Here is a tiny trained network, its code and every weight. The questions are about switching its units off for an input and a target symbol, where a switched-off unit gives its printed mean instead of its output.

import numpy as np


def w(rows, s, z=0):
    codes = np.array(rows[::2]) - 128.0
    scale = np.full(codes.shape[1], s)
    scale[-1] = z or s
    return codes * scale


def norm(h):
    return h / np.sqrt((h * h).mean(-1, keepdims=True) + 1e-5)


def f(y):
    return y / 2 * (1 + np.tanh(0.7978845608 * (y + 0.044715 * y**3)))


def softmax(a):
    e = np.exp(a - a.max(-1, keepdims=True))
    return e / e.sum(-1, keepdims=True)


def log_softmax(a):
    a = a - a.max(-1, keepdims=True)
    return a - np.log(np.exp(a).sum(-1, keepdims=True))


def net(x, mask):
    ids = ['βγδπτω'.index(c) for c in x.split()]
    T = len(ids)
    res = E[ids] + P[:T]
    r = norm(res)
    for j in range(2):
        rows = slice(2 * j, 2 * j + 2)
        q, k, v = (r @ M[0][rows].T for M in (Q, K, V))
        z = softmax(np.where(np.tri(T) > 0, q @ k.T / 2**0.5, -1e9)) @ v
        o = O[0][rows]
        res = res + np.where(mask[j], z, o[:, -1]) @ o[:, :-1]
    y = f(norm(res) @ A[0][:, :-1].T + A[0][:, -1])
    res = res + np.where(mask[2:18], y, B[0][:, -1]) @ B[0][:, :-1]
    return log_softmax(norm(res)[-1] @ U[:, :-1].T + U[:, -1])


Q, K, V, O, A, B = {}, {}, {}, {}, {}, {}
E = w([
[141,137,154,177,124,221],'β',
[136,126,115,138,142,102],'γ',
[133,38,182,161,167,81],'δ',
[120,175,61,132,130,142],'π',
[98,115,166,124,5,92],'τ',
[173,145,103,182,172,75],'ω',
],0.022)
P = w([
[166,54,109,97,79,154],'0',
[2,109,119,176,96,136],'1',
[97,166,181,192,85,113],'2',
[123,167,216,196,67,117],'3',
[173,96,113,92,87,109],'4',
[146,126,171,196,61,107],'5',
],0.0089)
Q[0] = w([
[120,254,186,189,173,81],'H0',
[15,88,139,118,169,85],'H0',
[76,131,135,65,179,152],'H1',
[140,74,95,161,247,55],'H1',
],0.0066)
K[0] = w([
[211,87,70,109,98,130],'H0',
[199,127,137,144,132,26],'H0',
[69,200,164,162,226,100],'H1',
[188,71,128,3,178,164],'H1',
],0.0071)
V[0] = w([
[158,134,253,173,103,110],'H0',
[224,147,145,94,200,117],'H0',
[215,205,134,162,83,164],'H1',
[68,11,122,181,201,63],'H1',
],0.0075)
O[0] = w([
[151,105,54,149,159,203,182],'H0',
[255,196,141,28,101,170,3],'H0',
[117,247,38,149,9,142,183],'H1',
[240,79,108,92,27,229,141],'H1',
],0.0068,0.0039)
A[0] = w([
[102,102,201,83,74,91,198],'N0',
[216,117,112,170,64,119,144],'N1',
[67,126,23,123,224,132,199],'N2',
[122,149,169,253,251,123,76],'N3',
[197,2,222,150,181,104,163],'N4',
[100,231,19,122,114,113,108],'N5',
[93,122,81,221,139,112,111],'N6',
[129,114,169,115,217,78,106],'N7',
[87,47,107,57,38,121,157],'N8',
[128,148,103,228,206,197,102],'N9',
[151,207,166,114,200,44,18],'N10',
[152,146,112,148,64,103,134],'N11',
[79,114,31,127,108,116,145],'N12',
[104,69,155,180,190,172,252],'N13',
[184,134,44,89,110,92,128],'N14',
[160,126,66,166,141,73,85],'N15',
],0.0082,0.0041)
B[0] = w([
[73,100,210,71,98,66,227],'N0',
[125,195,174,46,159,87,241],'N1',
[143,141,87,249,148,219,189],'N2',
[129,80,175,117,87,134,209],'N3',
[194,85,121,75,103,72,190],'N4',
[22,118,59,89,253,141,219],'N5',
[135,144,195,134,154,133,254],'N6',
[185,73,92,195,75,61,117],'N7',
[59,172,239,129,170,116,241],'N8',
[146,142,184,116,109,217,209],'N9',
[93,189,95,160,73,115,127],'N10',
[86,171,126,76,154,101,222],'N11',
[44,108,150,221,224,140,210],'N12',
[248,109,190,117,77,125,220],'N13',
[143,155,172,162,184,88,158],'N14',
[93,174,191,132,138,162,169],'N15',
],0.0068,0.005)
U = w([
[208,1,110,131,66,93,186],'β',
[161,133,178,68,141,109,23],'γ',
[185,110,194,234,102,213,100],'δ',
[50,152,135,159,2,40,151],'π',
[162,229,142,55,161,129,135],'τ',
[62,182,81,159,169,171,255],'ω',
],0.0081,0.0017)

Each question gives the input, a string of symbols that net reads in full, and the target symbol t.
The units are the heads (2 rows each of Q, K, V and O) and the neurons (one row each of A and B). Each row of codes is followed by its name. A weight is (code - 128) times the scale printed after its matrix; where a second scale follows, it is the last column's (O, A, B and U).
mask holds one flag per unit, heads first, then neurons. A switched-off unit (its flag False) gives its mean, the last column of its rows in O or B, instead of its output. The means were averaged over made-up inputs and are rounded, as every weight is.
A unit's drop is (log p(t) with every unit on - log p(t) with that unit switched off) / (log p(t) with every unit on - log p(t) with every unit switched off).
The circuit of an input: a set's keep is (log p(t) with only the set's units on - log p(t) with every unit switched off) / (log p(t) with every unit on - log p(t) with every unit switched off). Starting from the 12 units with the biggest drops (on a tie, the unit counted first), units are removed one at a time, each time the one whose removal leaves the highest keep (on an exact tie, the one counted first), for as long as the keep stays at least 0.8.
circuit, biggest first: the units of the circuit, biggest drop first
k most important neurons: the k neurons with the biggest drops, biggest first
heads that matter: for each layer, one digit per head in row order, 1 if its drop is at least 0.15 and else 0, layers parted by /
drop when u is switched off: that unit's drop, to one decimal
input ω τ β ω, target τ: circuit, biggest first => (H0, N1, N12)
input β ω τ γ, target ω: circuit, biggest first => (H1, N5, H0)
input δ τ γ ω, target β: circuit, biggest first => (H1, N4)
input δ π π τ ω, target β: circuit, biggest first => (H1)
input τ τ γ, target δ: heads that matter => 00
input ω τ ω, target τ: circuit, biggest first => (H0, H1, N1)
input β τ π π ω, target ω: circuit, biggest first => (H1, N5, N2)
input τ β ω, target δ: 2 most important neurons => (N3, N9)
input τ τ τ τ γ, target δ: heads that matter => 10
input τ τ τ δ ω, target δ: heads that matter => 10
input π ω ω ω, target π: heads that matter => 10
input δ π π π γ, target β: heads that matter => 01
input ω π τ γ, target τ: drop when N1 is switched off => 0.2
input ω τ β τ ω γ, target τ: drop when N1 is switched off => 0.3
input τ ω δ, target β: drop when N4 is switched off => 0.1
